Below is a small trained network, with its code and all its weights. Each question gives an input and a target symbol and asks what happens when units are switched off, that is, made to give their printed mean instead of their output.

import numpy as np


def w(rows, s, z=0):
    codes = np.array(rows[::2]) - 128.0
    scale = np.full(codes.shape[1], s)
    scale[-1] = z or s
    return codes * scale


def f(y):
    return y / 2 * (1 + np.tanh(0.7978845608 * (y + 0.044715 * y**3)))


def softmax(a):
    e = np.exp(a - a.max(-1, keepdims=True))
    return e / e.sum(-1, keepdims=True)


def log_softmax(a):
    a = a - a.max(-1, keepdims=True)
    return a - np.log(np.exp(a).sum(-1, keepdims=True))


def net(x, mask):
    ids = ['αβγδεηθλμπ'.index(c) for c in x.split()]
    T = len(ids)
    res = E[ids] + P[:T]
    r = res
    for j in range(2):
        rows = slice(4 * j, 4 * j + 4)
        q, k, v = (r @ M[0][rows].T for M in (Q, K, V))
        z = softmax(np.where(np.tri(T) > 0, q @ k.T / 4**0.5, -1e9)) @ v
        o = O[0][rows]
        res = res + np.where(mask[j], z, o[:, -1]) @ o[:, :-1]
    y = f(res @ A[0][:, :-1].T + A[0][:, -1])
    res = res + np.where(mask[2:14], y, B[0][:, -1]) @ B[0][:, :-1]
    return log_softmax(res[-1] @ U[:, :-1].T + U[:, -1])


Q, K, V, O, A, B = {}, {}, {}, {}, {}, {}
E = w([
[153,131,129],'α',
[118,67,253],'β',
[31,108,69],'γ',
[46,69,203],'δ',
[116,228,30],'ε',
[108,121,97],'η',
[162,209,66],'θ',
[195,107,213],'λ',
[183,94,237],'μ',
[236,114,205],'π',
],0.016)
P = w([
[134,6,117],'0',
[121,119,154],'1',
[98,100,150],'2',
[150,141,136],'3',
[129,126,130],'4',
[146,143,138],'5',
],0.015)
Q[0] = w([
[136,254,86],'H1',
[119,219,71],'H1',
[146,138,107],'H1',
[139,197,85],'H1',
[122,179,148],'H2',
[166,125,157],'H2',
[67,176,156],'H2',
[161,117,159],'H2',
],0.025)
K[0] = w([
[108,254,174],'H1',
[110,248,215],'H1',
[93,178,165],'H1',
[87,248,188],'H1',
[197,80,145],'H2',
[182,157,180],'H2',
[124,36,119],'H2',
[111,156,196],'H2',
],0.013)
V[0] = w([
[171,161,87],'H1',
[183,153,88],'H1',
[2,134,106],'H1',
[91,93,66],'H1',
[103,160,150],'H2',
[77,153,79],'H2',
[126,144,95],'H2',
[189,158,123],'H2',
],0.018)
O[0] = w([
[156,12,49,30],'H1',
[130,46,73,50],'H1',
[190,135,211,115],'H1',
[87,96,190,201],'H1',
[148,69,82,88],'H2',
[176,100,173,2],'H2',
[114,100,159,45],'H2',
[86,74,143,54],'H2',
],0.011,0.0089)
A[0] = w([
[121,143,33,78],'N1',
[206,18,143,174],'N2',
[148,179,20,150],'N3',
[2,114,191,181],'N4',
[82,179,174,153],'N5',
[221,191,81,122],'N6',
[30,105,104,127],'N7',
[190,181,142,99],'N8',
[46,119,44,209],'N9',
[46,125,96,2],'N10',
[106,155,168,195],'N11',
[38,45,120,69],'N12',
],0.0093,0.014)
B[0] = w([
[220,252,113,158],'N1',
[102,136,196,160],'N2',
[146,184,233,179],'N3',
[226,124,66,245],'N4',
[106,111,61,251],'N5',
[150,107,111,144],'N6',
[75,89,159,164],'N7',
[58,150,184,175],'N8',
[39,80,163,213],'N9',
[254,149,249,134],'N10',
[160,46,60,229],'N11',
[176,216,197,150],'N12',
],0.0068,0.023)
U = w([
[75,64,18,169],'α',
[116,147,2,57],'β',
[178,93,162,71],'γ',
[166,158,121,131],'δ',
[131,56,162,130],'ε',
[169,68,31,254],'η',
[53,57,135,153],'θ',
[50,114,80,104],'λ',
[52,120,53,94],'μ',
[50,129,159,39],'π',
],0.0098,0.0081)

Each question gives the input, a string of symbols that net reads in full, and the target symbol t.
The units are the heads (4 rows each of Q, K, V and O) and the neurons (one row each of A and B). Each row of codes is followed by its name. A weight is (code - 128) times the scale printed after its matrix; where a second scale follows, it is the last column's (O, A, B and U).
mask holds one flag per unit, heads first, then neurons. A switched-off unit (its flag False) gives its mean, the last column of its rows in O or B, instead of its output. The means were averaged over made-up inputs and are rounded, as every weight is.
A unit's drop is (log p(t) with every unit on - log p(t) with that unit switched off) / (log p(t) with every unit on - log p(t) with every unit switched off).
The circuit of an input: a set's keep is (log p(t) with only the set's units on - log p(t) with every unit switched off) / (log p(t) with every unit on - log p(t) with every unit switched off). Starting from the 12 units with the biggest drops (on a tie, the unit counted first), units are removed one at a time, each time the one whose removal leaves the highest keep (on an exact tie, the one counted first), for as long as the keep stays at least 0.8.
circuit, biggest first: the units of the circuit, biggest drop first
unit that matters most: the unit with the biggest drop
k most important neurons: the k neurons with the biggest drops, biggest first
heads that matter: for each layer, one digit per head in row order, 1 if its drop is at least 0.15 and else 0, layers parted by /
input θ η α ε θ, target ε: heads that matter -> 11
input δ π α, target δ: circuit, biggest first -> H1
input ε θ γ α λ, target ε: circuit, biggest first -> H1, N2
input δ β λ, target δ: heads that matter -> 10
input δ θ α, target δ: heads that matter -> 10
input ε η η, target ε: circuit, biggest first -> H1, H2
input δ π π η, target π: heads that matter -> 10
input δ δ μ η ε, target δ: circuit, biggest first -> N3, H2
input γ π θ δ, target γ: circuit, biggest first -> H1, N4
input α δ β δ β, target α: circuit, biggest first -> H1, N3
input μ δ μ λ ε π, target μ: circuit, biggest first -> H1, H2
input δ δ ε, target δ: circuit, biggest first -> H2, N3
input ε λ β θ δ, target ε: circuit, biggest first -> H1, N5
input μ η ε δ β, target μ: circuit, biggest first -> H1
input η δ δ, target η: 2 most important neurons -> N4, N9
input η π θ θ α, target θ: 3 most important neurons -> N4, N9, N5
input θ π λ δ, target θ: 2 most important neurons -> N9, N7
input ε β η π, target ε: 2 most important neurons -> N5, N2
input α α θ π η, target θ: 3 most important neurons -> N4, N9, N5
input δ δ μ, target δ: 2 most important neurons -> N4, N9
input η δ γ, target η: unit that matters most -> H2
